Below is a small trained network, with its code and all its weights. Each question gives an input and a class and asks what happens when units are switched off, that is, made to give their printed mean instead of their output.

import numpy as np


def w(rows, s, z=0):
    codes = np.array(rows[::2]) - 128.0
    scale = np.full(codes.shape[1], s)
    scale[-1] = z or s
    return codes * scale


def norm(h):
    return h / np.sqrt((h * h).mean(-1, keepdims=True) + 1e-5)


def f(y):
    return np.maximum(y, 0)


def log_softmax(a):
    a = a - a.max(-1, keepdims=True)
    return a - np.log(np.exp(a).sum(-1, keepdims=True))


def net(x, mask):
    res = np.array(x, float).reshape(1, 7) / 4 @ E
    u = 0
    for l in range(2):
        y = f(norm(res) @ A[l][:, :-1].T + A[l][:, -1])
        res = res + np.where(mask[u : u + 9], y, B[l][:, -1]) @ B[l][:, :-1]
        u += 9
    return log_softmax(norm(res)[-1] @ U[:, :-1].T + U[:, -1])


A, B = {}, {}
E = w([
[123,165,164,148,162,225,88],'x0',
[139,138,101,153,153,156,183],'x1',
[129,97,127,1,131,183,155],'x2',
[145,112,89,162,83,160,176],'x3',
[136,17,62,133,182,121,45],'x4',
[133,132,119,153,120,138,144],'x5',
[45,69,129,116,135,159,100],'x6',
],0.0087)
A[0] = w([
[124,184,116,154,161,222,95,72],'L0N1',
[18,79,154,143,120,145,138,5],'L0N2',
[171,96,122,16,93,211,113,62],'L0N3',
[67,220,156,125,50,149,207,52],'L0N4',
[71,164,181,224,147,254,112,97],'L0N5',
[175,122,157,44,178,145,160,73],'L0N6',
[138,125,97,149,148,48,127,183],'L0N7',
[15,222,139,95,149,98,166,39],'L0N8',
[122,90,194,103,126,196,138,149],'L0N9',
],0.0082,0.002)
B[0] = w([
[221,56,139,111,180,111,141,206],'L0N1',
[60,175,178,195,201,131,122,174],'L0N2',
[67,146,115,191,65,99,242,217],'L0N3',
[173,158,77,88,147,218,25,238],'L0N4',
[170,68,196,99,129,124,146,254],'L0N5',
[52,175,253,152,127,82,170,190],'L0N6',
[157,97,168,69,41,110,209,214],'L0N7',
[153,241,51,140,76,104,13,190],'L0N8',
[98,84,152,135,174,77,33,185],'L0N9',
],0.0066,0.0055)
A[1] = w([
[181,78,49,254,137,99,90,140],'L1N1',
[210,128,123,223,142,58,37,72],'L1N2',
[158,195,181,111,134,194,60,222],'L1N3',
[193,32,12,71,194,86,76,100],'L1N4',
[201,77,118,93,41,144,231,176],'L1N5',
[161,75,201,131,84,163,79,251],'L1N6',
[228,154,139,72,167,60,148,95],'L1N7',
[244,114,146,143,223,155,175,90],'L1N8',
[139,82,110,133,72,216,149,75],'L1N9',
],0.0076,0.0022)
B[1] = w([
[135,112,157,95,89,210,162,241],'L1N1',
[47,229,172,50,69,88,228,253],'L1N2',
[157,22,84,127,139,122,119,247],'L1N3',
[199,196,78,63,147,242,46,223],'L1N4',
[171,91,156,194,112,63,97,241],'L1N5',
[128,151,83,100,100,2,159,236],'L1N6',
[75,118,150,211,133,73,7,216],'L1N7',
[96,77,74,151,148,86,185,227],'L1N8',
[69,183,120,230,97,153,136,164],'L1N9',
],0.0079,0.0056)
U = w([
[170,172,46,55,89,246,53,222],'0',
[118,69,177,94,88,114,160,164],'1',
[166,41,146,102,143,92,140,133],'2',
[8,141,209,117,68,124,254,3],'3',
[57,133,100,226,152,110,72,158],'4',
[109,118,61,126,159,95,127,98],'5',
[74,150,104,200,89,165,96,43],'6',
],0.006,0.0028)

Each question gives the input, the list of numbers given to net, and the class t.
The units are the neurons (one row each of A and B). Each row of codes is followed by its name. A weight is (code - 128) times the scale printed after its matrix; where a second scale follows, it is the last column's (A, B and U).
mask holds one flag per neuron, layer by layer. A switched-off neuron (its flag False) gives its mean, the last column of its row in B, instead of its output. The means were averaged over made-up inputs and are rounded, as every weight is.
A unit's drop is (log p(t) with every unit on - log p(t) with that unit switched off) / (log p(t) with every unit on - log p(t) with every unit switched off).
The circuit of an input: a set's keep is (log p(t) with only the set's units on - log p(t) with every unit switched off) / (log p(t) with every unit on - log p(t) with every unit switched off). Starting from the 12 units with the biggest drops (on a tie, the unit counted first), units are removed one at a time, each time the one whose removal leaves the highest keep (on an exact tie, the one counted first), for as long as the keep stays at least 0.8.
circuit, biggest first: the units of the circuit, biggest drop first
unit that matters most: the unit with the biggest drop
k most important neurons: the k neurons with the biggest drops, biggest first
k most important neurons of layer l: the k neurons of layer l with the biggest drops, biggest first
drop when u is switched off: that unit's drop, to one decimal
input [4,1,8,-5,2,-4,1], class 3: circuit, biggest first => [L0N3]
input [-4,-3,6,0,2,4,1], class 3: circuit, biggest first => [L0N3, L0N6]
input [7,1,8,-6,4,-7,-3], class 3: 3 most important neurons of layer 0 => [L0N6, L0N3, L0N4]
input [0,6,7,7,2,-1,-8], class 4: 2 most important neurons => [L1N5, L1N2]
input [8,-3,-6,-8,-3,7,2], class 2: circuit, biggest first => [L0N5, L1N3, L0N1]
input [6,3,-5,4,6,-2,-2], class 0: 3 most important neurons of layer 1 => [L1N4, L1N1, L1N5]
input [-6,1,7,0,3,-5,1], class 3: circuit, biggest first => [L0N3, L0N6]
input [0,1,7,-3,-2,1,-3], class 3: 2 most important neurons of layer 0 => [L0N3, L0N6]
input [-8,0,4,4,-8,-2,4], class 0: 2 most important neurons => [L0N4, L0N8]
input [7,-1,-6,7,3,-1,5], class 2: 3 most important neurons => [L0N5, L0N1, L0N3]
input [1,-5,-6,5,-7,-3,-4], class 0: circuit, biggest first => [L0N4, L0N3]
input [6,0,3,6,1,4,-1], class 2: 2 most important neurons => [L0N1, L0N5]
input [0,5,-8,6,-2,-7,7], class 3: 3 most important neurons of layer 0 => [L0N5, L0N3, L0N2]
input [4,-4,1,5,-8,0,-3], class 0: circuit, biggest first => [L0N4]
input [8,7,-5,8,0,4,6], class 2: circuit, biggest first => [L0N5, L0N1]
input [-4,2,1,-5,6,3,0], class 0: 2 most important neurons => [L1N4, L0N5]
input [-1,-2,-6,2,5,0,-2], class 3: 2 most important neurons => [L1N2, L0N4]
input [-2,4,-1,7,7,5,-1], class 0: 2 most important neurons => [L1N4, L0N3]
input [8,8,1,-5,-6,7,-8], class 2: 3 most important neurons of layer 1 => [L1N3, L1N4, L1N8]
input [-5,-3,1,-8,8,0,-1], class 0: unit that matters most => L1N4
input [3,-6,-8,-5,6,5,-6], class 3: 2 most important neurons of layer 1 => [L1N2, L1N1]
input [7,-7,3,-2,2,0,-2], class 2: 2 most important neurons => [L1N2, L0N1]
input [-5,-2,-3,0,-7,6,-6], class 0: 2 most important neurons of layer 1 => [L1N8, L1N6]
input [-7,2,-5,-1,-8,-4,6], class 0: 2 most important neurons of layer 0 => [L0N4, L0N8]
input [5,-7,-1,-5,-7,1,4], class 0: drop when L0N9 is switched off => -0.1
input [0,0,4,6,-5,4,7], class 4: drop when L1N1 is switched off => 0.2
input [0,3,-2,-1,8,6,1], class 0: circuit, biggest first => [L1N4]
input [0,6,3,-2,0,-3,-6], class 4: drop when L1N2 is switched off => 0.3
